Below are the code and all the weights of a small trained network. Each question names an input and a class and asks about switching units off, where a switched-off unit gives its printed mean instead of its output.

import numpy as np


def w(rows, s, z=0):
    codes = np.array(rows[::2]) - 128.0
    scale = np.full(codes.shape[1], s)
    scale[-1] = z or s
    return codes * scale


def norm(h):
    return h / np.sqrt((h * h).mean(-1, keepdims=True) + 1e-5)


def f(y):
    return np.maximum(y, 0)


def log_softmax(a):
    a = a - a.max(-1, keepdims=True)
    return a - np.log(np.exp(a).sum(-1, keepdims=True))


def net(x, mask):
    res = np.array(x, float).reshape(1, 7) / 4 @ E
    u = 0
    for l in range(2):
        y = f(norm(res) @ A[l][:, :-1].T + A[l][:, -1])
        res = res + np.where(mask[u : u + 4], y, B[l][:, -1]) @ B[l][:, :-1]
        u += 4
    return log_softmax(norm(res)[-1] @ U[:, :-1].T + U[:, -1])


A, B = {}, {}
E = w([
[124,145,186,158,211,108,80,244,202],'x0',
[166,86,156,61,170,70,100,118,194],'x1',
[125,106,74,248,136,42,143,114,188],'x2',
[155,211,38,100,49,203,147,181,132],'x3',
[59,63,125,98,68,128,41,142,199],'x4',
[27,159,69,104,147,74,67,98,131],'x5',
[109,164,126,105,133,134,107,132,102],'x6',
],0.013)
A[0] = w([
[66,116,139,254,135,129,121,174,158,2],'L0N0',
[213,157,197,100,153,165,161,224,140,64],'L0N1',
[144,70,142,54,96,125,93,114,194,29],'L0N2',
[163,94,158,232,111,135,168,135,122,54],'L0N3',
],0.03,0.0045)
B[0] = w([
[148,110,132,253,81,162,105,228,154,210],'L0N0',
[209,216,133,84,168,119,114,160,149,252],'L0N1',
[150,50,167,120,73,120,66,126,142,195],'L0N2',
[151,92,151,129,119,133,165,102,94,201],'L0N3',
],0.019,0.022)
A[1] = w([
[21,173,108,157,153,75,2,188,207,101],'L1N0',
[139,185,40,133,20,180,94,130,90,189],'L1N1',
[207,99,12,186,90,85,191,60,178,137],'L1N2',
[77,36,80,162,165,86,143,103,244,3],'L1N3',
],0.026,0.005)
B[1] = w([
[213,179,154,37,253,98,98,100,121,239],'L1N0',
[43,141,114,124,117,131,197,116,134,250],'L1N1',
[82,206,141,168,125,93,232,159,136,209],'L1N2',
[195,141,130,145,150,48,141,98,175,172],'L1N3',
],0.019,0.017)
U = w([
[126,94,95,153,118,174,92,103,77,1],'0',
[73,222,113,128,140,140,222,143,121,171],'1',
[151,95,136,250,92,112,158,182,165,140],'2',
[75,117,119,71,65,207,124,134,124,67],'3',
[117,149,83,161,108,162,57,115,72,8],'4',
[121,18,166,93,100,126,45,110,160,81],'5',
[234,156,173,110,181,108,91,187,189,192],'6',
[52,130,141,97,184,93,111,41,80,158],'7',
],0.016,0.0082)

Each question gives the input, the list of numbers given to net, and the class t.
The units are the neurons (one row each of A and B). Each row of codes is followed by its name. A weight is (code - 128) times the scale printed after its matrix; where a second scale follows, it is the last column's (A, B and U).
mask holds one flag per neuron, layer by layer. A switched-off neuron (its flag False) gives its mean, the last column of its row in B, instead of its output. The means were averaged over made-up inputs and are rounded, as every weight is.
A unit's drop is (log p(t) with every unit on - log p(t) with that unit switched off) / (log p(t) with every unit on - log p(t) with every unit switched off).
The circuit of an input: a set's keep is (log p(t) with only the set's units on - log p(t) with every unit switched off) / (log p(t) with every unit on - log p(t) with every unit switched off). Starting from all 8 units, units are removed one at a time, each time the one whose removal leaves the highest keep (on an exact tie, the one counted first), for as long as the keep stays at least 0.8.
circuit, biggest first: the units of the circuit, biggest drop first
top k neurons: the k neurons with the biggest drops, biggest first
k most important neurons of layer l: the k neurons of layer l with the biggest drops, biggest first
drop when u is switched off: that unit's drop, to one decimal
input [-4,7,-4,2,0,4,7], class 5: circuit, biggest first : L0N2, L0N1
input [-5,4,-4,-4,-7,1,-1], class 7: circuit, biggest first : L0N0, L0N1
input [-7,-1,-2,-2,8,-3,2], class 5: circuit, biggest first : L0N2
input [3,-4,4,3,4,-5,-5], class 2: 2 most important neurons of layer 0 : L0N0, L0N3
input [-4,-4,3,-1,0,-4,1], class 1: top 2 neurons : L1N2, L0N2
input [-8,-1,5,3,8,-7,8], class 1: top 2 neurons : L1N2, L0N0
input [-5,2,-1,-2,4,5,7], class 5: top 3 neurons : L0N2, L0N1, L0N0
input [3,-5,8,4,1,3,8], class 2: top 2 neurons : L0N0, L0N1
input [-8,-2,-2,-8,7,-5,-7], class 5: top 2 neurons : L0N2, L0N0
input [-7,6,-6,5,5,6,7], class 5: top 2 neurons : L0N2, L1N2
input [2,8,1,-8,6,0,-2], class 5: top 3 neurons : L0N2, L0N1, L1N2
input [-5,-3,5,-8,-4,-4,3], class 2: 2 most important neurons of layer 0 : L0N1, L0N3
input [-2,5,-2,-4,-6,7,8], class 7: top 2 neurons : L0N0, L0N1
input [-5,-2,-1,-6,-4,-2,4], class 7: circuit, biggest first : L0N0
input [-2,4,3,-6,4,-3,3], class 5: drop when L0N2 is switched off : 0.4
input [-3,-4,4,-5,-6,-6,8], class 1: drop when L0N3 is switched off : -0.1
input [-2,-6,8,-5,-5,-2,-8], class 2: drop when L0N0 is switched off : 0.3
